[[  7  29]
 [-21  22]
 [ -7  25]
 [ -6  26]
 [-11  23]
 [-68 -45]
 [  9 -34]]
->
[[  9 -34]
 [-68 -45]
 [-11  23]
 [ -6  26]
 [ -7  25]
 [-21  22]
 [  7  29]]

[[-30 -12 -23 -31]
 [-73  39 -69 -73]
 [-21  -3  12 -21]
 [ 82  -6  52  82]
 [-73  28 -66 -73]
 [ 16 -30  23  15]]
->
[[ 16 -30  23  15]
 [-73  28 -66 -73]
 [ 82  -6  52  82]
 [-21  -3  12 -21]
 [-73  39 -69 -73]
 [-30 -12 -23 -31]]

[[ 20 -40 -11 -32 -38  50 -25  23]
 [ -7  15   9  14  11 -14   7 -11]
 [ -7  14   2  11  15 -19  10  -7]
 [-26  52  17  42  47 -62  31 -31]
 [ 20 -41  -3 -30 -42  55 -30  18]
 [-12  22  -5  14  26 -34  20  -6]
 [  8 -16  -1 -12 -16  21 -11   7]
 [ -5   8  -9   3  13 -18  11   2]
 [  0   0  -2  -1   1  -2   1   1]
 [  7 -14  -6 -12 -12  16  -8   9]]
->
[[  7 -14  -6 -12 -12  16  -8   9]
 [  0   0  -2  -1   1  -2   1   1]
 [ -5   8  -9   3  13 -18  11   2]
 [  8 -16  -1 -12 -16  21 -11   7]
 [-12  22  -5  14  26 -34  20  -6]
 [ 20 -41  -3 -30 -42  55 -30  18]
 [-26  52  17  42  47 -62  31 -31]
 [ -7  14   2  11  15 -19  10  -7]
 [ -7  15   9  14  11 -14   7 -11]
 [ 20 -40 -11 -32 -38  50 -25  23]]

[[ 16 -13  -1]
 [ 57 -47  12]
 [ 57  -9 -31]
 [-55  -7  66]
 [ 22 -52  38]
 [-47 -26  72]
 [-34   5  20]
 [ 62  -9 -59]
 [-52  25   1]]
->
[[-52  25   1]
 [ 62  -9 -59]
 [-34   5  20]
 [-47 -26  72]
 [ 22 -52  38]
 [-55  -7  66]
 [ 57  -9 -31]
 [ 57 -47  12]
 [ 16 -13  -1]]

[[-71 -27  57 -37 -47  57]
 [-20 -16 -42  64   3  -3]
 [ 62  40 -11 -29   3  44]]
->
[[ 62  40 -11 -29   3  44]
 [-20 -16 -42  64   3  -3]
 [-71 -27  57 -37 -47  57]]

[[  5  14   7  -8  17   7  23  -1   8]
 [ 32 -29  38 -17 -21  37  77  47 -33]
 [-10  13 -13  10   4 -14 -37 -20  12]
 [-10   9 -11  -2  15  -8  -4 -10  12]
 [-25  32 -29  10  27 -28 -52 -40  32]
 [ 34 -28  40 -12 -28  36  63  44 -35]
 [-38  15 -45  17  15 -40 -74 -40  28]
 [  5 -18   5   5 -22   3  -7  11 -16]
 [-36  -7 -44  22  -7 -39 -81 -28  12]]
->
[[-36  -7 -44  22  -7 -39 -81 -28  12]
 [  5 -18   5   5 -22   3  -7  11 -16]
 [-38  15 -45  17  15 -40 -74 -40  28]
 [ 34 -28  40 -12 -28  36  63  44 -35]
 [-25  32 -29  10  27 -28 -52 -40  32]
 [-10   9 -11  -2  15  -8  -4 -10  12]
 [-10  13 -13  10   4 -14 -37 -20  12]
 [ 32 -29  38 -17 -21  37  77  47 -33]
 [  5  14   7  -8  17   7  23  -1   8]]
---
[[ -9 -22 -19 -16  -8]
 [  6   3  56  -6  39]
 [ -4 -22  77 -15  72]
 [  0  -4  39  -1  37]]
->
[[ -9 -22]
 [  6   3]
 [ -4 -22]]

[[ 15  -6  -3 -33]
 [-22  36 -21 -19]
 [ -1  33   6 -39]
 [ 20  25  28 -66]
 [-21  -1 -45 -42]]
->
[[ 15  -6]
 [-22  36]
 [ -1  33]]

[[ 12  60 -33  12]
 [ 15  63 -40  12]
 [-14 -18  43 -43]]
->
[[ 12  60]
 [ 15  63]
 [-14 -18]]

[[ -2 -14 -13  16]
 [-75 -42  -2  -3]
 [ 20   7 -10  29]
 [  9 -47  28  -9]
 [  1 -15  11  -1]]
->
[[ -2 -14]
 [-75 -42]
 [ 20   7]]

[[-25 -45 -24 -22 -19]
 [ 41  28 -26 -33 -21]
 [-45 -27  47  58  55]
 [-24   4  43  60  46]]
->
[[-25 -45]
 [ 41  28]
 [-45 -27]]

[[-61  -8  31]
 [-55  62  37]
 [-68 -70 -59]]
->
[[-61  -8]
 [-55  62]
 [-68 -70]]

[[ -1  29   4  51]
 [-44  -7 -37 -44]
 [-69 -20 -52 -67]]
->
[[ -1  29]
 [-44  -7]
 [-69 -20]]
---
[[  5  -4 -43  39   2 -40]
 [-27  43 -25 -22  43  43]
 [-72 -61  41 -10  -8  25]
 [ 20  13  68 -38  -4  26]
 [ 60  76  54 -11  13 -29]
 [ 14  -5 -21  48  13  31]
 [-30  35 -22  53  14  27]
 [-60  16  21 -16 -13  52]
 [ -6  42 -38  12  31  44]
 [-12  31 -27 -31  13  21]]
->
[[  5 -43   2]
 [-27 -25  43]
 [-72  41  -8]
 [ 20  68  -4]
 [ 60  54  13]
 [ 14 -21  13]
 [-30 -22  14]
 [-60  21 -13]
 [ -6 -38  31]
 [-12 -27  13]]

[[  2  58 -11  16  19 -39 -27]
 [  1  18 -10 -57  29 -50 -24]
 [ 17 -31  16 -27  28  20 -37]
 [ -9 -49 -13  -4  49  15  31]
 [ 56  19  13 -10  17  38   3]
 [ 44  19  27 -18 -15  27   2]
 [  0  -8  33 -37 -35  -8 -62]
 [ 34  52   2  21   8   2 -14]
 [-13  32 -13  23  -5 -32 -24]]
->
[[  2 -11  19 -27]
 [  1 -10  29 -24]
 [ 17  16  28 -37]
 [ -9 -13  49  31]
 [ 56  13  17   3]
 [ 44  27 -15   2]
 [  0  33 -35 -62]
 [ 34   2   8 -14]
 [-13 -13  -5 -24]]

[[ 22  37   3 -17 -34  -9   6   8 -26  12]
 [ 12 -11  66  33 -12 -33  -9 -11  10  37]
 [-11 -17  44  51   6 -12   2  -2  15  17]
 [-32 -59 -16  20  46  36 -18 -29  17 -34]
 [ -9 -12 -36 -10   3  51 -15 -25 -34 -39]]
->
[[ 22   3 -34   6 -26]
 [ 12  66 -12  -9  10]
 [-11  44   6   2  15]
 [-32 -16  46 -18  17]
 [ -9 -36   3 -15 -34]]

[[-39 -12  37  -4 -26  22 -48  15   5  24 -18  76  38  18 -15  62]
 [-16  31  15  -1 -21  24  48 -22 -28  64  43  34  59  48  14  53]
 [-14  33  12   2 -20  22  55 -26 -30  62  47  26  56  49  16  44]
 [-15  32  14   1 -21  24  51 -23 -28  63  44  32  59  50  14  49]
 [-36 -36  31  -2 -22   0 -73  25  13 -17 -35  59   5  -5 -22  27]
 [ -5   3   0   4 -13 -10  35 -18 -23   8  31  -5  11  19  12  -9]]
->
[[-39  37 -26 -48   5 -18  38 -15]
 [-16  15 -21  48 -28  43  59  14]
 [-14  12 -20  55 -30  47  56  16]
 [-15  14 -21  51 -28  44  59  14]
 [-36  31 -22 -73  13 -35   5 -22]
 [ -5   0 -13  35 -23  31  11  12]]

[[ -8  58]
 [-63 -32]
 [-70 -61]
 [ 73  58]
 [ -3  64]
 [-24 -57]
 [ 85 -10]]
->
[[ -8]
 [-63]
 [-70]
 [ 73]
 [ -3]
 [-24]
 [ 85]]

[[-13 -14  45  46  36  69 -29 -15   1  29  41]
 [  7   7  45  47  53  26 -46   8 -57 -28  53]
 [-33 -37  22  30  27   9 -51 -41 -65  52  36]]
->
[[-13  45  36 -29   1  41]
 [  7  45  53 -46 -57  53]
 [-33  22  27 -51 -65  36]]
